Here is a tiny trained network, its code and every weight. The questions are about switching its units off for an input and a class, where a switched-off unit gives its printed mean instead of its output.

import numpy as np


def w(rows, s, z=0):
    codes = np.array(rows[::2]) - 128.0
    scale = np.full(codes.shape[1], s)
    scale[-1] = z or s
    return codes * scale


def f(y):
    return np.maximum(y, 0)


def log_softmax(a):
    a = a - a.max(-1, keepdims=True)
    return a - np.log(np.exp(a).sum(-1, keepdims=True))


def net(x, mask):
    res = np.array(x, float).reshape(1, 5) / 4 @ E
    y = f(res @ A[0][:, :-1].T + A[0][:, -1])
    res = res + np.where(mask, y, B[0][:, -1]) @ B[0][:, :-1]
    return log_softmax(res[-1] @ U[:, :-1].T + U[:, -1])


A, B = {}, {}
E = w([
[107,100,120],'x0',
[113,108,124],'x1',
[23,163,254],'x2',
[219,53,207],'x3',
[157,175,144],'x4',
],0.0087)
A[0] = w([
[181,158,71,42],'N1',
[48,95,236,65],'N2',
[180,129,89,54],'N3',
[255,94,46,80],'N4',
[41,43,90,154],'N5',
[33,221,34,147],'N6',
[96,174,59,45],'N7',
[168,117,157,167],'N8',
[176,150,163,253],'N9',
[214,86,210,26],'N10',
[166,92,56,80],'N11',
[170,69,36,62],'N12',
[136,179,112,87],'N13',
],0.01,0.0064)
B[0] = w([
[68,162,150,165],'N1',
[85,235,78,201],'N2',
[63,133,137,160],'N3',
[86,174,155,246],'N4',
[184,119,89,179],'N5',
[195,38,207,255],'N6',
[106,63,254,164],'N7',
[150,98,125,176],'N8',
[177,87,37,220],'N9',
[82,70,231,178],'N10',
[74,219,196,186],'N11',
[83,187,167,200],'N12',
[129,106,123,143],'N13',
],0.0075,0.0093)
U = w([
[188,140,50,254],'0',
[80,255,111,11],'1',
[186,115,50,223],'2',
[185,26,164,2],'3',
],0.0076,0.0074)

Each question gives the input, the list of numbers given to net, and the class t.
The units are the neurons (one row each of A and B). Each row of codes is followed by its name. A weight is (code - 128) times the scale printed after its matrix; where a second scale follows, it is the last column's (A, B and U).
mask holds one flag per neuron, in row order. A switched-off neuron (its flag False) gives its mean, the last column of its row in B, instead of its output. The means were averaged over made-up inputs and are rounded, as every weight is.
A unit's drop is (log p(t) with every unit on - log p(t) with that unit switched off) / (log p(t) with every unit on - log p(t) with every unit switched off).
The circuit of an input: a set's keep is (log p(t) with only the set's units on - log p(t) with every unit switched off) / (log p(t) with every unit on - log p(t) with every unit switched off). Starting from the 12 units with the biggest drops (on a tie, the unit counted first), units are removed one at a time, each time the one whose removal leaves the highest keep (on an exact tie, the one counted first), for as long as the keep stays at least 0.8.
circuit, biggest first: the units of the circuit, biggest drop first
most important unit: the unit with the biggest drop
top k neurons: the k neurons with the biggest drops, biggest first
drop when u is switched off: that unit's drop, to one decimal
input [-3,-3,6,-5,7], class 0: most important unit -> N6
input [6,4,6,-7,8], class 0: circuit, biggest first -> (N6 N4)
input [0,5,-6,-4,-1], class 1: circuit, biggest first -> (N11 N12)
input [8,1,6,-4,7], class 0: top 3 neurons -> (N6 N4 N11)
input [0,3,-3,-4,-1], class 3: top 2 neurons -> (N6 N2)
input [-1,-4,5,-3,5], class 0: circuit, biggest first -> (N4 N11 N12)
input [2,2,-4,-8,-3], class 3: circuit, biggest first -> (N6 N7)
input [-2,-1,7,-3,8], class 0: top 4 neurons -> (N4 N11 N12 N6)
input [3,0,5,-5,-6], class 0: top 2 neurons -> (N2 N5)
input [-8,-5,-5,3,1], class 1: top 2 neurons -> (N4 N6)
input [6,-1,7,6,1], class 1: top 2 neurons -> (N2 N6)
input [7,-1,-6,-5,-4], class 1: top 2 neurons -> (N11 N12)
input [6,1,8,7,-7], class 1: top 2 neurons -> (N2 N6)
input [3,7,6,-4,-7], class 0: most important unit -> N5
input [-1,4,-6,-3,-5], class 1: top 2 neurons -> (N11 N12)
input [2,2,-4,-8,7], class 3: top 2 neurons -> (N6 N7)
input [-8,1,-7,-5,0], class 1: drop when N4 is switched off -> 0.2
input [-4,5,-1,-8,0], class 3: drop when N6 is switched off -> 0.4
input [6,3,-1,-8,5], class 3: drop when N6 is switched off -> 0.4
input [3,-5,-8,-6,3], class 1: top neuron -> (N11)
